Here is a tiny trained network, its code and every weight. The questions are about switching its units off for an input and a class, where a switched-off unit gives its printed mean instead of its output.

import numpy as np


def w(rows, s, z=0):
    codes = np.array(rows[::2]) - 128.0
    scale = np.full(codes.shape[1], s)
    scale[-1] = z or s
    return codes * scale


def norm(h):
    return h / np.sqrt((h * h).mean(-1, keepdims=True) + 1e-5)


def f(y):
    return np.maximum(y, 0)


def log_softmax(a):
    a = a - a.max(-1, keepdims=True)
    return a - np.log(np.exp(a).sum(-1, keepdims=True))


def net(x, mask):
    res = np.array(x, float).reshape(1, 7) / 4 @ E
    u = 0
    for l in range(4):
        y = f(norm(res) @ A[l][:, :-1].T + A[l][:, -1])
        res = res + np.where(mask[u : u + 8], y, B[l][:, -1]) @ B[l][:, :-1]
        u += 8
    return log_softmax(norm(res)[-1] @ U[:, :-1].T + U[:, -1])


A, B = {}, {}
E = w([
[127,127,129,128,122,131,126],'x0',
[127,126,129,125,123,127,126],'x1',
[45,195,86,198,100,129,145],'x2',
[130,133,127,127,128,133,128],'x3',
[91,115,198,208,219,123,49],'x4',
[127,125,129,130,129,125,130],'x5',
[173,216,190,137,120,6,164],'x6',
],0.023)
A[0] = w([
[133,112,168,203,160,118,58,134],'0.n0',
[138,91,10,104,148,190,162,145],'0.n1',
[223,155,164,87,127,106,140,64],'0.n2',
[168,143,166,185,202,77,121,86],'0.n3',
[102,176,73,157,109,93,158,122],'0.n4',
[142,158,151,109,53,46,190,100],'0.n5',
[195,104,87,179,106,148,104,36],'0.n6',
[104,149,136,165,108,97,121,6],'0.n7',
],0.011,0.017)
B[0] = w([
[84,114,163,100,254,174,133,225],'0.n0',
[104,116,222,129,60,234,81,254],'0.n1',
[135,68,120,55,101,66,126,162],'0.n2',
[100,173,224,78,43,221,134,182],'0.n3',
[71,93,116,108,57,96,180,196],'0.n4',
[183,133,85,137,218,130,230,214],'0.n5',
[139,154,114,135,159,153,247,128],'0.n6',
[83,45,113,158,122,176,114,128],'0.n7',
],0.0098,0.0086)
A[1] = w([
[163,141,120,165,117,103,128,6],'1.n0',
[200,68,180,45,155,131,123,137],'1.n1',
[144,69,49,82,38,151,157,106],'1.n2',
[195,171,60,95,107,7,168,108],'1.n3',
[114,160,126,124,95,96,156,44],'1.n4',
[169,151,154,200,163,78,75,99],'1.n5',
[153,194,211,166,155,38,144,113],'1.n6',
[69,221,112,186,140,156,98,97],'1.n7',
],0.018,0.016)
B[1] = w([
[88,44,106,108,113,141,115,128],'1.n0',
[224,114,161,128,138,88,27,254],'1.n1',
[152,203,205,67,93,117,150,232],'1.n2',
[207,52,38,180,213,180,184,235],'1.n3',
[110,171,135,176,114,149,128,144],'1.n4',
[134,108,127,87,75,119,151,159],'1.n5',
[124,181,162,23,7,164,120,230],'1.n6',
[125,50,74,52,159,83,169,195],'1.n7',
],0.017,0.013)
A[2] = w([
[43,161,117,121,142,191,213,128],'2.n0',
[166,134,103,213,158,99,133,55],'2.n1',
[88,57,92,191,222,129,83,140],'2.n2',
[14,174,123,115,127,165,162,116],'2.n3',
[78,173,162,110,101,103,150,51],'2.n4',
[109,175,49,252,144,146,178,85],'2.n5',
[118,134,169,64,59,61,136,72],'2.n6',
[145,180,160,138,88,107,103,10],'2.n7',
],0.018,0.014)
B[2] = w([
[77,139,69,159,80,24,181,255],'2.n0',
[116,170,185,98,125,175,109,135],'2.n1',
[146,105,131,205,229,192,130,223],'2.n2',
[102,66,65,65,93,4,140,224],'2.n3',
[98,122,90,151,89,100,108,159],'2.n4',
[110,232,155,240,92,190,244,169],'2.n5',
[70,83,147,123,107,154,51,232],'2.n6',
[169,174,157,169,135,140,103,136],'2.n7',
],0.019,0.0095)
A[3] = w([
[177,199,116,204,158,125,185,98],'3.n0',
[210,162,124,107,96,139,133,9],'3.n1',
[233,99,86,133,237,160,106,100],'3.n2',
[104,142,178,56,71,88,100,110],'3.n3',
[9,159,146,118,202,119,143,12],'3.n4',
[46,110,38,206,183,51,152,60],'3.n5',
[88,176,76,139,7,60,203,80],'3.n6',
[146,182,246,131,140,195,60,136],'3.n7',
],0.02,0.013)
B[3] = w([
[122,153,128,194,214,188,129,172],'3.n0',
[168,60,99,59,136,143,135,156],'3.n1',
[42,11,117,126,156,66,151,227],'3.n2',
[163,195,90,83,22,84,134,232],'3.n3',
[170,7,187,21,97,34,57,143],'3.n4',
[241,63,85,21,154,172,216,203],'3.n5',
[32,166,123,227,148,84,59,252],'3.n6',
[130,233,187,186,132,218,115,239],'3.n7',
],0.019,0.017)
U = w([
[234,233,223,36,35,214,51,109],'0',
[225,7,50,32,203,116,211,248],'1',
[33,162,59,78,12,19,78,157],'2',
[102,241,16,239,196,157,252,66],'3',
[56,75,223,213,225,222,30,9],'4',
],0.024,0.011)

Each question gives the input, the list of numbers given to net, and the class t.
The units are the neurons (one row each of A and B). Each row of codes is followed by its name. A weight is (code - 128) times the scale printed after its matrix; where a second scale follows, it is the last column's (A, B and U).
mask holds one flag per neuron, layer by layer. A switched-off neuron (its flag False) gives its mean, the last column of its row in B, instead of its output. The means were averaged over made-up inputs and are rounded, as every weight is.
A unit's drop is (log p(t) with every unit on - log p(t) with that unit switched off) / (log p(t) with every unit on - log p(t) with every unit switched off).
most important unit: the unit with the biggest drop
k most important neurons: the k neurons with the biggest drops, biggest first
k most important neurons of layer l: the k neurons of layer l with the biggest drops, biggest first
drop of u: that unit's drop, to one decimal
input [0,3,-2,-4,1,2,-7], class 4: most important unit : 1.n6
input [-7,-5,8,1,0,-1,2], class 3: 4 most important neurons : 0.n1, 1.n2, 0.n4, 0.n0
input [-5,-3,8,-8,0,4,1], class 3: 3 most important neurons of layer 1 : 1.n2, 1.n6, 1.n1
input [1,3,7,-3,4,6,0], class 1: 3 most important neurons : 1.n2, 1.n7, 3.n5
input [-4,0,7,1,1,-6,-5], class 1: 2 most important neurons : 1.n6, 3.n5
input [-4,1,-6,3,1,-1,-3], class 4: 2 most important neurons : 1.n6, 1.n2
input [3,7,0,8,0,7,-7], class 0: 3 most important neurons : 0.n1, 1.n3, 0.n4
input [5,7,2,8,-8,-1,6], class 3: 2 most important neurons : 1.n3, 1.n1
input [5,-1,1,4,-2,-7,7], class 3: 2 most important neurons of layer 1 : 1.n3, 1.n1
input [-5,-2,2,5,-2,7,6], class 3: 2 most important neurons : 1.n3, 1.n1
input [6,-1,4,-4,0,-1,7], class 3: 3 most important neurons : 1.n3, 0.n5, 0.n1
input [-4,1,-6,7,0,-6,-3], class 0: 2 most important neurons : 1.n3, 0.n0
input [1,8,-5,4,-7,3,0], class 0: 2 most important neurons : 1.n2, 0.n1
input [0,-2,-2,2,-1,-2,4], class 1: most important unit : 1.n3
input [4,-4,1,1,-8,4,2], class 3: 2 most important neurons : 1.n1, 1.n3
input [6,8,0,-7,3,-3,0], class 4: 2 most important neurons : 0.n0, 1.n6
input [5,7,2,5,8,2,0], class 1: 2 most important neurons of layer 1 : 1.n1, 1.n2
input [3,-4,-5,6,2,-3,1], class 0: drop of 1.n3 : 1.5
input [-7,4,3,-5,5,-8,-8], class 1: drop of 1.n1 : 0.8
input [4,5,-5,8,2,0,-4], class 4: drop of 1.n3 : 0.0
input [5,1,1,5,7,5,3], class 2: drop of 1.n1 : 3.5
input [-8,3,1,-4,7,-8,0], class 1: 2 most important neurons of layer 1 : 1.n1, 1.n2
input [-2,3,3,6,8,0,-6], class 1: most important neuron of layer 1 : 1.n1
input [-1,0,-2,-5,1,-4,0], class 4: 2 most important neurons of layer 1 : 1.n6, 1.n2
